Below are the code and all the weights of a small trained network. Each question names an input and a class and asks about switching units off, where a switched-off unit gives its printed mean instead of its output.

import numpy as np


def w(rows, s, z=0):
    codes = np.array(rows[::2]) - 128.0
    scale = np.full(codes.shape[1], s)
    scale[-1] = z or s
    return codes * scale


def norm(h):
    return h / np.sqrt((h * h).mean(-1, keepdims=True) + 1e-5)


def f(y):
    return y / 2 * (1 + np.tanh(0.7978845608 * (y + 0.044715 * y**3)))


def log_softmax(a):
    a = a - a.max(-1, keepdims=True)
    return a - np.log(np.exp(a).sum(-1, keepdims=True))


def net(x, mask):
    res = np.array(x, float).reshape(1, 4) / 4 @ E
    u = 0
    for l in range(2):
        y = f(norm(res) @ A[l][:, :-1].T + A[l][:, -1])
        res = res + np.where(mask[u : u + 16], y, B[l][:, -1]) @ B[l][:, :-1]
        u += 16
    return log_softmax(norm(res)[-1] @ U[:, :-1].T + U[:, -1])


A, B = {}, {}
E = w([
[54,114,100,92,49,188,176,229],'x0',
[237,138,162,27,14,138,134,32],'x1',
[220,124,59,252,109,136,143,113],'x2',
[69,34,23,140,206,93,108,64],'x3',
],0.0046)
A[0] = w([
[141,52,163,129,57,136,190,77,106],'0.n0',
[54,148,96,57,196,147,133,142,71],'0.n1',
[147,57,64,76,140,84,138,75,141],'0.n2',
[130,157,83,191,175,102,112,48,253],'0.n3',
[149,126,167,64,159,133,57,88,91],'0.n4',
[214,151,150,132,219,142,125,134,76],'0.n5',
[2,116,78,91,167,103,141,171,216],'0.n6',
[102,158,124,176,69,135,187,177,13],'0.n7',
[81,58,115,133,149,66,136,134,144],'0.n8',
[188,123,33,149,26,217,126,113,46],'0.n9',
[89,157,119,176,44,82,201,176,20],'0.n10',
[152,125,124,225,187,128,144,173,125],'0.n11',
[159,127,207,200,113,128,97,171,134],'0.n12',
[181,211,183,142,134,82,88,207,175],'0.n13',
[45,109,145,70,162,125,96,146,74],'0.n14',
[143,103,76,167,86,157,162,94,140],'0.n15',
],0.0067,0.002)
B[0] = w([
[150,127,124,185,137,165,95,83,159],'0.n0',
[93,2,143,72,121,167,141,57,186],'0.n1',
[137,176,175,174,150,60,187,135,184],'0.n2',
[137,176,103,167,93,64,181,129,216],'0.n3',
[113,124,105,101,154,53,60,172,170],'0.n4',
[128,118,123,170,160,100,109,114,159],'0.n5',
[109,174,90,149,60,156,148,70,253],'0.n6',
[111,119,149,68,97,58,118,156,147],'0.n7',
[125,125,123,79,80,159,133,130,174],'0.n8',
[141,153,160,80,240,187,135,92,182],'0.n9',
[168,121,136,98,103,116,135,138,145],'0.n10',
[108,190,146,119,149,142,94,97,201],'0.n11',
[90,152,162,187,190,156,129,168,171],'0.n12',
[82,145,135,160,120,119,104,152,199],'0.n13',
[100,27,165,134,123,187,102,64,190],'0.n14',
[159,161,143,82,112,147,174,97,156],'0.n15',
],0.0072,0.0057)
A[1] = w([
[95,190,74,111,120,79,91,114,171],'1.n0',
[143,61,180,39,150,71,7,150,8],'1.n1',
[123,147,123,93,29,74,163,99,198],'1.n2',
[140,135,2,139,151,47,183,78,131],'1.n3',
[108,138,200,102,132,175,127,215,19],'1.n4',
[162,142,106,52,118,109,171,79,125],'1.n5',
[55,129,130,88,50,160,141,246,32],'1.n6',
[133,166,142,96,102,137,133,168,68],'1.n7',
[245,136,117,158,167,180,139,98,147],'1.n8',
[128,125,42,91,203,132,109,42,155],'1.n9',
[202,215,76,117,116,111,75,134,135],'1.n10',
[181,115,185,140,39,151,140,153,157],'1.n11',
[88,118,146,54,110,127,124,115,117],'1.n12',
[99,171,81,75,105,188,79,146,65],'1.n13',
[125,161,47,147,99,191,154,77,163],'1.n14',
[155,139,126,133,190,193,158,24,77],'1.n15',
],0.007,0.0019)
B[1] = w([
[161,119,160,68,50,119,154,124,194],'1.n0',
[147,235,196,26,3,90,133,121,182],'1.n1',
[115,158,111,195,166,47,101,138,207],'1.n2',
[204,72,85,114,76,130,146,162,253],'1.n3',
[224,61,78,143,91,83,88,110,180],'1.n4',
[129,140,113,197,200,135,118,115,197],'1.n5',
[199,36,142,160,187,145,103,133,209],'1.n6',
[134,98,104,168,122,142,61,133,135],'1.n7',
[82,93,135,60,164,142,169,112,224],'1.n8',
[164,146,151,122,137,180,126,194,234],'1.n9',
[37,69,70,86,150,166,135,113,220],'1.n10',
[85,93,133,172,212,126,185,192,158],'1.n11',
[90,124,129,131,127,90,56,147,199],'1.n12',
[189,112,104,152,128,102,161,112,157],'1.n13',
[98,166,129,102,113,177,103,167,227],'1.n14',
[129,56,203,89,156,165,121,180,239],'1.n15',
],0.0065,0.0036)
U = w([
[83,250,162,202,176,112,109,149,115],'0',
[130,192,191,49,78,61,80,120,140],'1',
[172,127,162,53,212,202,185,105,157],'2',
[35,43,129,101,89,185,111,76,135],'3',
[214,132,79,128,127,40,194,70,130],'4',
[117,165,38,146,63,177,181,169,126],'5',
[113,151,102,83,139,118,125,156,8],'6',
[187,69,152,166,139,139,76,214,136],'7',
],0.016,0.012)

Each question gives the input, the list of numbers given to net, and the class t.
The units are the neurons (one row each of A and B). Each row of codes is followed by its name. A weight is (code - 128) times the scale printed after its matrix; where a second scale follows, it is the last column's (A, B and U).
mask holds one flag per neuron, layer by layer. A switched-off neuron (its flag False) gives its mean, the last column of its row in B, instead of its output. The means were averaged over made-up inputs and are rounded, as every weight is.
A unit's drop is (log p(t) with every unit on - log p(t) with that unit switched off) / (log p(t) with every unit on - log p(t) with every unit switched off).
The circuit of an input: a set's keep is (log p(t) with only the set's units on - log p(t) with every unit switched off) / (log p(t) with every unit on - log p(t) with every unit switched off). Starting from the 12 units with the biggest drops (on a tie, the unit counted first), units are removed one at a time, each time the one whose removal leaves the highest keep (on an exact tie, the one counted first), for as long as the keep stays at least 0.8.
units of the circuit, in order: the units of the circuit, biggest drop first
k most important neurons: the k neurons with the biggest drops, biggest first
top k neurons in layer l: the k neurons of layer l with the biggest drops, biggest first
drop of u: that unit's drop, to one decimal
input [3,4,5,6], class 2: most important neuron => 0.n9
input [2,6,-5,5], class 1: units of the circuit, in order => 0.n4, 1.n1
input [-8,-1,2,-3], class 0: 2 most important neurons => 0.n12, 0.n13
input [-8,-7,1,6], class 4: units of the circuit, in order => 0.n3, 1.n3
input [-4,0,-2,-1], class 1: top 2 neurons in layer 0 => 0.n4, 0.n6
input [-7,8,6,0], class 2: 2 most important neurons => 0.n9, 1.n8
input [-6,2,-4,6], class 4: 2 most important neurons => 0.n3, 0.n2
input [5,-3,2,3], class 5: units of the circuit, in order => 0.n6, 1.n10
input [-2,0,2,0], class 4: 3 most important neurons => 0.n3, 1.n3, 0.n6
input [5,0,5,-4], class 7: top 3 neurons in layer 0 => 0.n7, 0.n6, 0.n13
input [0,-1,1,-8], class 7: top 2 neurons in layer 1 => 1.n4, 1.n6
input [-7,4,1,-6], class 0: top 2 neurons in layer 0 => 0.n13, 0.n1
input [7,-7,-6,-7], class 7: 2 most important neurons => 1.n6, 1.n4
input [3,-5,7,-4], class 0: units of the circuit, in order => 0.n11
input [-4,-4,0,2], class 5: 2 most important neurons => 0.n3, 1.n3
input [4,-8,-1,-2], class 3: top 2 neurons in layer 0 => 0.n6, 0.n1
input [8,-8,-1,-2], class 3: top 3 neurons in layer 0 => 0.n6, 0.n1, 0.n14
input [-5,-6,-5,-3], class 3: 2 most important neurons => 0.n1, 0.n14
input [-7,-5,0,4], class 4: 2 most important neurons => 0.n3, 1.n3
input [-2,-3,-6,-4], class 3: units of the circuit, in order => 0.n14
input [-2,-3,0,6], class 5: 2 most important neurons => 1.n14, 0.n6
input [-8,-7,7,4], class 4: drop of 1.n3 => 1.0
input [1,7,2,6], class 2: drop of 0.n9 => 0.9
input [2,1,-3,-3], class 7: drop of 1.n6 => 0.2
